Each row of numbers stands for one thing and depends on some of the facts below. Use the named rows to name the rest.

Some facts about the things:
bebos puplol:641 segretro:fako
bifo puplol:61 segretro:lutrin
binur puplol:61 segretro:ruker
borikal magal:mutris puplol:684
brinuk magal:fliflir,gretruk,stidrek,geflun puplol:684
britigror puplol:61
brizo puplol:706
brokor magal:skesun,matrak,mutris puplol:143
brovopa puplol:641
brunen magal:zome,skesun puplol:757
bruvur puplol:641 segretro:suskos
bupi magal:flidu,debita puplol:110
dadar magal:koflol,veva,susko,gruskes puplol:757
dadril puplol:706 segretro:fibuk
debita magal:futres,geflun puplol:684
destove magal:skesun puplol:641
desus puplol:143 segretro:skesun
deze puplol:110 segretro:stumuba
dokik magal:ziges puplol:757
donitim puplol:110
dranos puplol:684 segretro:fuflok
dretun puplol:757 segretro:grokle
dropus magal:skesun,dadar puplol:143 segretro:dretun
drotren puplol:757 segretro:mutris
fako puplol:143
fefles puplol:143
fibuk puplol:110 segretro:sazek
fitus magal:trepi,vetruk,natak,fuflok puplol:684 segretro:kotresus
flaflir magal:plodrus puplol:143 segretro:tebrom
flegres magal:mutris puplol:143
flidu puplol:757 segretro:tafu
fliflir magal:gome,noskes,zafom puplol:684
flipum puplol:143
flobrun magal:skeklem,lastes puplol:684
flofe puplol:143 segretro:dadril
flomur puplol:641 segretro:fefles
fosku puplol:757 segretro:flidu
fuflok magal:graplur,vetruk puplol:61 segretro:poklus
futres magal:skesun,plofil puplol:61 segretro:dranos
gebrolal puplol:143 segretro:gitutuk
geflun magal:skesun,plofil puplol:143
geme magal:futres,flomur puplol:61
gilin magal:noskes puplol:757
gitutuk puplol:684
gome puplol:757
graplur magal:koflol,brovopa puplol:61
gretruk puplol:684
grifedren magal:kotresus,gruskes puplol:757
grokle puplol:143
groplen puplol:110 segretro:desus
gruskes magal:klude,modrabol,gretruk,vetruk puplol:143
grutrim magal:debita puplol:61
kagamum magal:grutrim puplol:706
kaplon puplol:684 segretro:flofe
kavinel puplol:757
kegal magal:tibrir puplol:61
klagrel magal:vetruk puplol:706
klagri puplol:143 segretro:dropus
klarim puplol:143 segretro:futres
kleklal puplol:143
klogrum magal:popim puplol:143
klude magal:trepi puplol:684
koflol puplol:61
koplebil magal:borikal,mutris puplol:684
kotresus magal:futres,skesun,vetruk puplol:143 segretro:stidrek
lafle magal:popim,debita,susko,zafom puplol:757 segretro:mepli
lamen puplol:706
lastes magal:flegres puplol:706
latrir magal:sazek puplol:61 segretro:rizu
lozas puplol:757 segretro:kleklal
lutrin puplol:143 segretro:nugri
matrak puplol:641
mepli puplol:641 segretro:riflek
merul magal:sedreki,sitrogok puplol:61
modrabol puplol:757
moku magal:vestin puplol:61
mosel magal:fuflok puplol:641 segretro:vabrel
mutris magal:vetruk puplol:684 segretro:binur
natak magal:mutris puplol:684 segretro:skiplu
nitagrel puplol:61 segretro:merul
noskes magal:futres,plofil,vetruk puplol:641
nugri magal:plofil puplol:143 segretro:klagri
pafe magal:veva,susko,mutris puplol:641
panal puplol:684 segretro:lafle
paplo magal:sazek,noskes puplol:684
pekle magal:rokloden,fitus puplol:641 segretro:flomur
plelum puplol:684
plinos magal:popim,susko puplol:61 segretro:panal
plodrus puplol:61 segretro:zuskun
plofil magal:vetruk puplol:684
pluskir magal:nitagrel,skeskam puplol:684
pofla magal:plofil puplol:684
poklus puplol:641
popim magal:geflun puplol:757
rifetrin puplol:684 segretro:borikal
riflek puplol:684
rimem puplol:757 segretro:latrir
rizu puplol:684 segretro:plodrus
rokloden magal:skiplu puplol:757
ruker puplol:641 segretro:trepi
saklak magal:skiplu puplol:110
sazek magal:veva puplol:61 segretro:skilol
sedreki magal:mutris puplol:61 segretro:brizo
sinogra puplol:757
siskapim puplol:684 segretro:sedreki
sitrogok magal:grutrim puplol:757 segretro:siskapim
skader magal:geflun puplol:757
skebok puplol:684 segretro:nitagrel
skebren puplol:684 segretro:groplen
skeklem magal:natak puplol:110
skeskam magal:mutris puplol:706
skesun puplol:684 segretro:flaflir
skilol puplol:61 segretro:rimem
skiplu magal:graplur puplol:110 segretro:skeskam
skitro puplol:110
sofle puplol:641 segretro:donitim
stidrek puplol:684
stilaka magal:skesun puplol:684
stumuba puplol:684 segretro:kaplon
susko magal:noskes puplol:641
suskos puplol:143 segretro:fosku
tafu puplol:757 segretro:vute
tebrom puplol:143 segretro:natak
tiba magal:mutris puplol:684
tibrir puplol:641
tolis puplol:706 segretro:pekle
tosir magal:sinogra,siskapim puplol:684
trepi magal:noskes,mutris puplol:143 segretro:truzom
truzom puplol:706
tudes magal:skesun puplol:61 segretro:visko
vabrel puplol:706 segretro:skebren
varul puplol:757 segretro:matrak
vestin magal:sazek,noskes puplol:143
vetruk puplol:757
veva magal:plofil puplol:684
vidir puplol:706 segretro:zafom
visko magal:klude,koflol puplol:110 segretro:sitrogok
vute puplol:61 segretro:bebos
vuteskam puplol:110 segretro:skebok
zadrim puplol:641
zafom puplol:61 segretro:gebrolal
ziges puplol:143
zome magal:noskes puplol:706 segretro:sinogra
zuskun magal:gome puplol:757 segretro:fitus

Known rows:
lafle: [  2   7 -16 -18   2  -2   9  -3   0   5  16   4   4 -15 -12   2 -28  -2
  -9  -1 -12  17   2 -15 -31  24  -8  11]
skitro: [ -4   8  -7  -3 -11   1  -4 -10 -12   7  13   5 -10  12 -16  15 -20  -7
  -6  -8  -9  20   2 -13 -21  15  -7   1]
tolis: [ -9   6 -13  -2  -5   3 -13  -6 -15  -6  15  15  -5  14 -21 -11 -20  -5
 -11  -6 -12  21  13  -8 -25  16 -10   6]
skebok: [ -6   7 -18  -2  -4   1  -8  -7 -11   0  18  13 -12  21 -17 -33 -13  -6
 -16 -14  -6  22   7  -1 -15  13  -1  15]
vute: [ -5   8  -4   0 -13   3  -5  -5 -10  -1  19  17  -6   9  -4  21 -18  -6
  -8 -12 -13  18   5  -6 -10  22  -2   7]
zadrim: [  0   7  -9  -1 -10   1  -6  -6 -12   0  15  11 -10  12 -13   9 -15  -8
 -13  -9  -7  17   9  -7 -21  18  -8   5]
tibrir: [  0   7  -9  -1  -9   1  -6  -6 -13   0  16  12 -11  14 -15   9 -15  -7
 -14  -9  -7  17   9  -8 -23  19  -8   5]
gretruk: [ -4   7 -19  -2  -4   0  -9  -7 -10   0  17  13 -11  21 -17 -32 -11  -7
 -16 -16  -7  21   8  -1 -14  12  -1  13]
rimem: [ -1  12 -13 -12  -7  -9  -8  -2 -16   5   8  21 -13   6   3 -10   9  -5
  -9 -16 -11  17 -28 -22 -16  14 -17  -9]
brunen: [  5  -1   1 -29 -13  -3   8  -8  -5   6  14  18  12 -11  -8 -16 -23  -4
  -1  -9 -18  14   4 -15 -40  20  -8  14]
poklus: [  4   7  -7   0 -11   2  -4  -7 -10   2  20  15  -9  10  -4  17 -15 -10
 -10 -12  -9  16   0  -4 -15  22  -3   6]
dadril: [-18   2 -27  -6 -15 -13  -4  -6 -21 -17  15  10  -2   5 -19  17   0  -4
  -8 -21  -8  25  11 -10 -18  17  -2  -7]
kleklal: [  2   8  -6   0 -12   1  -5  -5 -10   1  15   9 -15  15  -8  11 -14  -4
 -10 -16  -8  19   4  -3 -10  20  -4  12]
sedreki: [ -1   1  -7  -2  -8   0   9  -9  16  -3  -2  55   8 -33 -18  14  -6   3
 -24  11  -1  29   7   0 -13   9 -15  11]
pofla: [ 14  -3 -26 -25  -4   0  -7  -8  -3   6   8   2  -5  -6  -3 -38  -8   1
 -14  -9 -20  12  24  -7 -18  24   6  22]
ziges: [ -1   8  -7  -1 -11   1  -6  -4 -11   0  13   5 -15  16 -18   6 -14  -2
 -12 -14  -7  20   9  -6 -16  19  -7  12]
fosku: [ -8  10  -7  -2  -8   4  -6  -7 -14   5  12  12  -2  13 -26  -9 -23  -3
  -9  -2  -7  17  13 -14 -27  16  -8   3]
gome: [ -6  11 -10  -2  -9   0  -3  -7 -12   5  16  11  -4  11 -17   1 -21  -6
  -6  -6 -10  18   8 -14 -22  14  -5   2]
skeklem: [  6   4 -13 -15  -4   0   5 -10   0   9   7   4  -1 -14 -11  14 -20  -1
 -10   1 -13  21   1 -14 -26  20  -9   7]
desus: [-22   7   0   0  -6  10  -8  -3  -5   1  16   4 -12  18 -18  13 -16  -6
 -19 -11 -11  19  10  -6 -20  17  -1  16]

Rows to name:
No name comes twice in this set of rows, the named rows included.
[-39   4  -4  -5  -1  12 -16  -3  -2  -5  25   7  -5  12 -16  16 -17 -17
 -23 -10 -24  18   9 -13 -21  -1  -1  10] : vabrel
[ -9   6 -18  -2  -3   0 -11  -6 -12  -2  15  10 -12  24 -28 -38 -13  -3
 -19 -13  -5  22  12  -4 -19  10  -4  14] : rifetrin
[-13   0 -34  -1 -21 -15   0  -9 -19 -18  19  -4  -8  14 -40  -8  -7  -6
 -15 -26   0  27  37  -2 -18   5   9   4] : kaplon
[ -9   8  -5  -1  -9   3 -11  -3 -15  -4  11   9  -5  15 -32  -3 -21   2
 -11  -4  -7  19  21 -11 -28  18 -12   7] : bifo
[  6   5 -15 -18   1  -1   1   0  -2  -5  11   1   2 -10 -23   2 -27   5
 -12   1 -10  19   9 -13 -33  24 -14  15] : plinos
[  3  -1 -18  -2  -2  -3  10 -14  18   1   2  60   2 -27 -15 -25   3  -1
 -32   3   1  32  -1   9  -6   0  -8  20] : borikal
[-11   1 -21  -2 -25 -14   0  -5 -19 -16  13  -5 -10  10 -34  26  -2  -1
 -11 -24   1  25  26  -7 -18  15   3   0] : flofe
[ 27  11 -21 -10  -7  -7 -17  -5 -11   2  13  17 -28  18  -3 -53   2  -5
 -16 -21  -9  19 -17 -10  -6   0 -20   9] : rizu
[  7   5  -8 -10   1   4   5  -5  -4   5   7   9  -2  -1 -13  -3 -24   6
  -9   0  -6  19   9   0 -26  41  -5  22] : flaflir
[ -8   1 -23  -1 -29 -12   1 -12 -20 -11  11 -16  -7  10 -52  25 -22  -4
  -6 -14   0  27  44 -18 -31   4  -2  -8] : deze
[  0   5 -28 -27   2 -15   4   3  -8  -7   7   5  -6 -22  -1  18   5   6
 -13 -11 -14  20 -19 -17 -22  31 -13   1] : sazek
[  4  -4   7 -26 -13  -2   6  -6  -2   1  12  12   2  -7  -6 -10 -15   0
  -7 -17 -15  16   2  -5 -33  26  -8  25] : dropus
[ 10   3 -12 -17  -4  -2   4  -2  -1   1  11   1  -6  -7 -12   5 -18   4
 -13  -8 -10  19   1  -7 -25  25  -9  19] : klogrum

Now the same things, written a new way:
Some things and their rows:
pafe: [-12  19 -39 -13 -12  10 -21 -18 -26 -19 -18 -23   9  15  -9  25 -10   4
   2  23  34 -21  -8  13  -5   3  -4  -7 -21 -20   1  25 -16 -18  15  -2
 -11 -29]
flobrun: [ -3  17 -25   7 -18  -8 -15 -24 -17 -20 -20  -9  15  -8  -7  23 -10  -2
 -11  26  27 -26 -17  11   0   3   7 -24 -29 -21  -1  27 -10 -20   8  -7
  -1 -14]
drotren: [-23   0 -31   8 -17  -4  -1 -29 -26 -31 -13  -4  20  -1 -22  -3  -3   1
  -8  26  31 -14 -33   7   5  18   1  -4 -33 -22   5  40  -8  10  -1 -18
  -6 -20]
dropus: [ -5   6 -17   0  -2 -16 -11 -40   7 -17 -33 -11  17   9 -25  17 -12   2
  -5  39  23 -14 -13   3   1  -8   1  -5  -1 -15 -21  32   2 -22   8 -19
   6 -24]
brizo: [ -6  14 -36  16  -8 -30 -20 -40 -19 -32 -16  -1   8  12 -31  29 -16   9
  -5  22  16 -12 -25  16   4  15  13 -15 -15 -14   9  26  -8 -23  -8  -5
 -13 -22]
stumuba: [ -2  16 -33  14 -30 -50  -8 -18 -52   9 -16 -11  17  -4  -2  18 -23  -7
   4   3  35  -6 -48  20  12   6 -16 -20 -36 -14   0  20   2 -24   3 -44
  -3   3]
flaflir: [ -6  -5 -38  -1  -7  -5 -10 -31  -4 -25 -21  -9  19   5 -32  16  -6  -1
 -14  21  13 -10 -12   9  -9  12   4 -14 -16 -31 -10  22 -11 -14  -2  -6
  -5 -21]
pekle: [-10  15 -38  -1 -14  -5 -19 -30 -17 -27 -20 -10  10   5 -13  15 -17   0
  -7  28  28 -20 -13   5  -3   6   0  -8 -26 -27   3  29 -12 -13   1 -11
  -2 -19]
geme: [-26  12 -29  -5 -21  -4 -21 -30 -16 -27 -13   3   3   4 -15   2 -14   7
 -14  43  46 -15 -16   3  -2  -5   0  -1 -25 -14  -4  28  -9  -5  -1 -17
  -1 -17]
vidir: [ -9  12 -35  21  -9 -22   0 -35 -24 -30 -30  -9  18   3 -23  14  -6 -10
   2  24  20 -17 -21  16   3  22   3 -15 -26 -19  10  32  -8  -1  -4 -10
 -11 -20]
lamen: [ -7  15 -35  19 -10 -26 -10 -37 -23 -30 -23  -5  15   6 -27  22 -11  -2
   1  23  17 -15 -23  15   4  19   6 -14 -20 -16  10  29  -7 -12  -8  -8
 -11 -23]
lastes: [ -5  18 -34   7  -6 -10 -15 -29 -19 -20 -30 -14  11   7 -20  25  -8  -4
   2  30  24 -15  -9  17  -3  10   1 -12 -16 -16   2  20  -8 -19   3  -4
  -9 -27]
tafu: [-22   5 -33   4 -14 -12 -15 -32 -21 -34  -5   1  11   6 -26   7 -11  16
 -14  25  30 -10 -38   7   6  14   8  -5 -27 -20   2  37 -11  -5  -2 -14
  -6 -20]
klogrum: [  0  10 -30   2  -6  -6 -14 -31 -10 -17 -27 -15  11  -2 -26  19  -8  -1
  -5  31  25 -14 -21   6  -2  11  -1 -10 -15 -24  -7  23  -2 -21   0 -11
   0 -34]
tebrom: [-12 -13 -42   4 -15 -11  -6 -40 -11 -28 -15  -3  31   8 -45  13  -3  -1
 -18   9   4  -3 -15  10   0  18  12 -18 -20 -26   0  27  -7 -12  -6  -4
 -11 -14]
groplen: [-20  15 -32  14   0 -18 -24 -34 -16 -47 -16  -8   1   9 -11   4 -12  31
  -5  27  30 -24 -40   6  -1  11  10   7 -27 -24  13  41 -27  11   5 -15
  -4 -29]
rokloden: [-17   7 -30  -5 -16   2 -21 -25 -18 -23 -13  -6   8  -2 -20   9 -10   6
 -14  34  38 -12 -23   5  -2   6  -3  -5 -24 -23  -7  26  -8 -10   0 -13
   0 -28]
modrabol: [-21   6 -32   3 -18 -13 -12 -31 -26 -31  -3   0  12   5 -26   7 -11  10
 -12  23  31 -11 -37   6   8  16   5  -5 -27 -18   4  40  -8  -2  -4 -15
  -8 -19]
visko: [-19  12 -42  -3 -17  -2 -20 -33 -20 -30 -22  -9   9   6 -12   3 -11   9
  -8  25  38 -15 -14   1  -2   4  -5   0 -27 -25   2  31 -16  -6  -3 -13
   3 -26]
plofil: [  6  17 -31  -7 -26 -26   5  -9   8 -14  -6  16 -12  -3  22  45 -27 -16
 -10  33  35 -20  17  -2   1 -10  15  -4 -17 -40 -15  51 -24   9 -40  -2
  -2  23]

Which thing is each row?
No name comes twice in this set of rows, the named rows included.
[ -4  20 -13  29   2 -28 -16 -23  -8 -40 -14  -7   2  -9  -2  24 -16  19
  -5  27  19 -36 -48  20  -1  13  19 -15 -30 -24  10  39 -25   3  17  -9
  -6 -18] : skebren
[-14   8 -39  15 -15  -7   2 -34 -26 -36 -26 -13  28   4 -16  -4  -6 -11
  -2  20  23 -23 -22   9   2  19   1 -11 -35 -28  11  42 -10  12   4 -15
  -5 -14] : bruvur
[ -8  23 -26  14   4 -11 -17 -18  -2 -40 -23 -18  -6  -2   4  15 -16  10
   6  37  29 -36 -29   8 -11  10   6   5 -27 -38   6  38 -30  16  10 -10
  -2 -26] : mosel
[-16   5 -37  -7 -21 -20   1 -15 -17 -28   7  13  -3   8  -6  24 -19   3
 -10  22  38  -7 -17   0  10  14  12   7 -22 -29   1  55 -20  16 -34  -6
 -14   3] : vetruk
[-21  11 -44   4 -19 -15 -17 -41 -30 -36 -13  -4  15  11 -19   4  -9  13
  -8  19  33 -15 -28   1   6  11   3  -2 -28 -18   9  40 -13  -4  -5 -17
  -2 -22] : skitro
[-24  13 -34  -1 -22   2 -25 -28 -24 -28 -10  -2   3  -2 -18   2 -11   6
 -15  40  45 -14 -22   3  -5   1  -1  -6 -30 -18  -2  20 -14  -8   2 -13
  -2 -26] : moku
[-15  13 -38  11 -15 -16  -8 -34 -27 -35 -19  -9  20   6 -18   7 -12  -2
  -3  21  23 -21 -26   8   6  14   2  -8 -32 -24  12  40  -7  -1   3 -15
  -5 -16] : sofle
[-29  36 -40  -4 -30 -14 -19 -23 -39 -45   0   6  17  -2 -14   1   4 -10
  -7  38  51 -17 -40  12  31   5 -14  -9 -35   7   2  56  11 -21 -27 -12
 -11 -33] : skilol
[  1   7 -29  -1  -9 -15  -1 -25   6 -19 -24  -4   6   0 -14  23 -17  -8
  -5  34  26 -12  -2   1   0   5   3  -1  -9 -34 -12  36  -9  -3 -20 -11
   4 -14] : nugri
[-12  20 -19  -2 -31  19  -4 -42 -42  -3 -13  -3  -3  -2 -21  21 -27   0
  -9  45  56 -14 -12 -13  26  23  11   0 -21 -13  14  35  18 -14  -1  -8
   6 -39] : zuskun

